[128 = 0]

[ 83 166 144 105 162 133 137 153 141 170  99 116 150 139 129 110  56  95
 100 144  96 157 142 145 136 252  74 182 157 120 131 126 227 145 161 131
  96 155 145  61 139  82 116 110 123 136 118 103 169 170 129 133  91 144
 115 164 124 132 139 121 174  99 124 125 190 105]
P.<79>
[ 72 158 131 128 132 149 132 195 153 157 156  91 156 122 110 134  55  77
 140  95 130 150  98 122 166 186 174 185 151 106 148 103 219 113 140 164
 166 113 182 123 162 175  79 155 120 134 149  92 148 125 125 149  88 117
 106 149 123 131 169  83 140 125 102 146 179 128]
Z.<75>
[117 147 118 125 132 132 128 148 128 151 155 102 145 128 120 123  82  92
 118 100 138 140 120 115 149 176 137 151 140  97 139 111 148  97 166 135
 148 109 137 124 142 127 102 164 124 135 111 119 125 107 118 137 125 122
 121 125 160 142 135 111 150 113 136 129 114 116]
Z.<73>
[ 77 138 138 113  72 136 138 208 120 133 138  94 140 119 136 137  45  84
 129  96 133 143 101 104 141 190 146 169 137 113 145 137 183 126 129 125
 132 152 148 131 171 146  77 159 125 130 101  98 116 125 148 145 141 119
 129 136 129 130 143 107 146 121 118 119 102 113]
Z.<73>
[127 182 157 132 179 141 140 150 195 151 130 119 159 147 168 129  68 100
 127 133 141 178 135 169 155 157 150 157  97 106 121 114 180 128 130 211
 126 104 141  96  93 139 152  90 120 133 131 152 163 159  96 170  68 132
 115 125 162 123 143 144 163 110  99 106 229 114]
P.<92>
[114 156 149 124 116 127 117 165 135 113 105 112 162 122 186 120 132 107
  95 108 166 159 123 134 126 139 152 112 132 110 135 188 143 152  83 170
  92 148 117 154 110 113 125 119 140 112 118 175 138 126 164 187 135 113
 156 100 140 107 124 138 157 119 113  97 149 105]
R.<88>
[ 81 161 130 112 131 122 138 157 138 148 130 102 151 118 144 137  90  83
 121 104 119 146 110 112 148 172 136 155 150 100 144 130 175 171 136 142
 143 156 127 110 134 122  95 175 121 133 110 115 144 129 144 138 117 115
 122 132 146 114 136 113 146 117 135 117 135 101]
Z.<73>
[140 147 126 130 146 167 118 146 150 154 151 110 145 139 112 152  80  87
 114  94 137 106 125 110 135 161 132 144 123 112 149 124 166 136 189 135
 156  95 137 119 164 125 120 148 133 154 109 101 128 134 123 100 117 132
 109 116 150 146 154 112 154 121 139 141 141 100]
Q.<94>
[ 50 161 102 123 105 128 128  98 154 141 174 106 159 118  98 130 133 115
 118  99 155 120 119 124 160 207 157 157 180  95 143  88 173  91 133 165
 147 125 153 128 123 122  88 183 132 131 140  90 160 107 143 117  85 114
 151 125 118 147 158 100 111 114 141 150 186  90]
Z.<75>
[ 81 167 142 114 164 115 130 151 179 164 139 108 132 122 145 117  71 103
 123 136 134 148 125 135 135 184 107 171 151 125 131 119 190 122 133 140
 125 151 154  89 136 116 124 125 104 141 129 118 158 142 120 142  95 139
 112 150 128 120 152 114 142 122 111 123 167 112]
P.<79>
[ 97 160 113 131 127 140 132 172 121 157 142 121 156 132 106 132 129 102
 141 128 119 176 113 125 146 196 125 174 138 133 150 140 181 101 134 160
 147 145 134 131 145 168  77 149 128 118 117 113 138 128 137 122 116 112
 133 135 116 149 120 118 129 110 120 129 224 122]
Z.<75>
[100 169 153 119 149 129 130 167 143 148 145  99 147 131 159 120  23 127
 105 129  86 120 123 137 133 174 139 167 144 129 105 142 187 168 127 150
 127 124 149  90 142 136 149 109 107 141 127 125 158 152 142 151  96 133
  98 172 127 129 151 108 154 112 107 122 161 113]
P.<79>
[110 148 142 121 147 122 158 152 120 176 142 134 130 117 143 132  72 105
 121 127 127 148 116 146 111 200  81 176 141 111 150 137 161 118 158 141
 104 140 118  92 156 120 120 149 114 132 113 119 146 148 104 124 135 117
 114 157 153 145 120 120 147 104 137 124 171  99]
P.<79>
[ 98 150 137 123 146  94 135 131 134 144 131 120 123 123 159 129  94 124
 110 130 144 161 132 153 123 161 117 143 147 105 122 156 150 149 115 144
  88 155 118 109 112 123 128 126 120 125 118 139 145 127 117 153 131 127
 134 144 143 119 118 142 141 119 132 115 154 105]
P.<63>
[ 97 160 119 111 143 131 129 165 139 145 155 111 149 127 133 148  80  78
 124 100 126 155 108 114 158 179 160 176 146  96 142 117 176 119 143 161
 142 134 144 123 134 160  87 177 126 136 118 115 125 122 124 143 107 113
 130 131 155 134 142 110 149 116 127 125 162 110]
Z.<73>
